Below is a small trained network, with its code and all its weights. Each question gives an input and a target symbol and asks what happens when units are switched off, that is, made to give their printed mean instead of their output.

import numpy as np


def w(rows, s, z=0):
    codes = np.array(rows[::2]) - 128.0
    scale = np.full(codes.shape[1], s)
    scale[-1] = z or s
    return codes * scale


def norm(h):
    return h / np.sqrt((h * h).mean(-1, keepdims=True) + 1e-5)


def f(y):
    return np.maximum(y, 0)


def softmax(a):
    e = np.exp(a - a.max(-1, keepdims=True))
    return e / e.sum(-1, keepdims=True)


def log_softmax(a):
    a = a - a.max(-1, keepdims=True)
    return a - np.log(np.exp(a).sum(-1, keepdims=True))


def net(x, mask):
    ids = ['αδζθπω'.index(c) for c in x.split()]
    T = len(ids)
    res = E[ids] + P[:T]
    r = norm(res)
    for j in range(3):
        rows = slice(2 * j, 2 * j + 2)
        q, k, v = (r @ M[0][rows].T for M in (Q, K, V))
        z = softmax(np.where(np.tri(T) > 0, q @ k.T / 2**0.5, -1e9)) @ v
        o = O[0][rows]
        res = res + np.where(mask[j], z, o[:, -1]) @ o[:, :-1]
    y = f(norm(res) @ A[0][:, :-1].T + A[0][:, -1])
    res = res + np.where(mask[3:11], y, B[0][:, -1]) @ B[0][:, :-1]
    return log_softmax(norm(res)[-1] @ U[:, :-1].T + U[:, -1])


Q, K, V, O, A, B = {}, {}, {}, {}, {}, {}
E = w([
[102,83,91,101,149,121,143],'α',
[110,154,143,128,105,179,188],'δ',
[95,80,161,121,104,149,181],'ζ',
[164,116,169,3,94,182,50],'θ',
[113,113,146,102,192,199,98],'π',
[142,55,143,158,127,82,60],'ω',
],0.012)
P = w([
[253,93,17,170,149,159,230],'0',
[141,155,113,147,169,106,158],'1',
[167,140,88,157,122,137,86],'2',
[122,106,199,74,176,197,123],'3',
[7,141,159,126,154,122,207],'4',
[171,109,90,158,121,153,53],'5',
],0.0062)
Q[0] = w([
[87,189,175,124,153,38,148],'h0',
[192,192,57,202,62,71,112],'h0',
[199,164,69,235,52,136,160],'h1',
[137,92,113,153,159,63,19],'h1',
[43,110,2,162,181,97,201],'h2',
[187,138,135,136,158,110,86],'h2',
],0.0093)
K[0] = w([
[81,154,105,21,146,223,194],'h0',
[200,105,44,151,101,164,220],'h0',
[140,65,31,70,92,156,221],'h1',
[203,68,93,181,181,2,77],'h1',
[26,4,136,63,145,196,191],'h2',
[189,153,84,133,192,63,125],'h2',
],0.0077)
V[0] = w([
[196,132,133,147,128,201,101],'h0',
[184,130,135,185,131,68,98],'h0',
[76,141,153,183,158,169,124],'h1',
[104,117,255,159,74,135,146],'h1',
[94,101,148,174,108,136,148],'h2',
[125,130,70,98,181,149,143],'h2',
],0.0082)
O[0] = w([
[131,152,222,91,237,21,91,183],'h0',
[122,38,55,94,211,154,26,143],'h0',
[133,123,139,157,236,254,113,125],'h1',
[233,99,84,51,148,112,53,43],'h1',
[241,73,214,106,124,175,150,148],'h2',
[156,184,157,164,148,131,85,254],'h2',
],0.005,0.0042)
A[0] = w([
[80,176,64,154,69,103,156,150],'n0',
[162,242,86,98,151,154,178,26],'n1',
[92,103,135,96,151,100,136,188],'n2',
[183,51,56,170,154,127,2,144],'n3',
[124,140,157,143,142,192,126,136],'n4',
[156,110,181,63,62,109,139,214],'n5',
[132,147,162,69,164,169,91,5],'n6',
[139,125,168,94,151,80,118,89],'n7',
],0.01,0.0027)
B[0] = w([
[18,126,196,150,87,189,21,164],'n0',
[139,74,111,70,33,69,64,147],'n1',
[135,103,127,79,74,155,103,169],'n2',
[177,51,134,2,168,230,18,254],'n3',
[182,121,151,126,105,64,115,167],'n4',
[97,148,7,216,188,164,168,161],'n5',
[106,153,136,159,115,44,182,164],'n6',
[120,177,77,102,143,108,107,151],'n7',
],0.0067,0.011)
U = w([
[26,120,149,149,54,146,111,188],'α',
[197,109,112,100,2,50,143,59],'δ',
[181,94,68,194,152,167,198,190],'ζ',
[99,207,17,78,139,58,118,40],'θ',
[147,153,213,130,209,48,139,2],'π',
[154,48,114,47,166,168,73,246],'ω',
],0.0063,0.00079)

Each question gives the input, a string of symbols that net reads in full, and the target symbol t.
The units are the heads (2 rows each of Q, K, V and O) and the neurons (one row each of A and B). Each row of codes is followed by its name. A weight is (code - 128) times the scale printed after its matrix; where a second scale follows, it is the last column's (O, A, B and U).
mask holds one flag per unit, heads first, then neurons. A switched-off unit (its flag False) gives its mean, the last column of its rows in O or B, instead of its output. The means were averaged over made-up inputs and are rounded, as every weight is.
A unit's drop is (log p(t) with every unit on - log p(t) with that unit switched off) / (log p(t) with every unit on - log p(t) with every unit switched off).
The circuit of an input: a set's keep is (log p(t) with only the set's units on - log p(t) with every unit switched off) / (log p(t) with every unit on - log p(t) with every unit switched off). Starting from all 11 units, units are removed one at a time, each time the one whose removal leaves the highest keep (on an exact tie, the one counted first), for as long as the keep stays at least 0.8.
circuit, biggest first: the units of the circuit, biggest drop first
k most important neurons: the k neurons with the biggest drops, biggest first
heads that matter: for each layer, one digit per head in row order, 1 if its drop is at least 0.15 and else 0, layers parted by /
drop of u: that unit's drop, to one decimal
input α α α α, target α: heads that matter	100
input α π π, target π: circuit, biggest first	(h0, n3)
input α α δ θ, target θ: heads that matter	100
input ζ ζ ω ζ ω, target ζ: heads that matter	101
input ω α α δ α, target δ: heads that matter	111
input δ ζ ζ π, target π: 2 most important neurons	(n3, n6)
input δ δ ω ω ζ, target ζ: circuit, biggest first	(n3, h2, n5, h1)
input α π ζ θ, target π: heads that matter	110
input ζ θ α ζ, target θ: 2 most important neurons	(n5, n3)
input θ π α, target α: 2 most important neurons	(n3, n0)
input ω α α θ α, target θ: circuit, biggest first	(h1, n3)
input ω α π α, target π: circuit, biggest first	(n3, h0)
input ζ δ α α, target δ: heads that matter	110
input δ δ θ α ζ, target ζ: 2 most important neurons	(n5, n3)
input π α π ζ, target π: 2 most important neurons	(n3, n4)
input α ω α ζ α, target ζ: most important neuron	(n3)
input ζ α θ α π θ, target θ: drop of n3	0.3
input δ θ δ α, target θ: drop of n7	0.1
input α δ α ζ α, target ζ: drop of h0	0.8
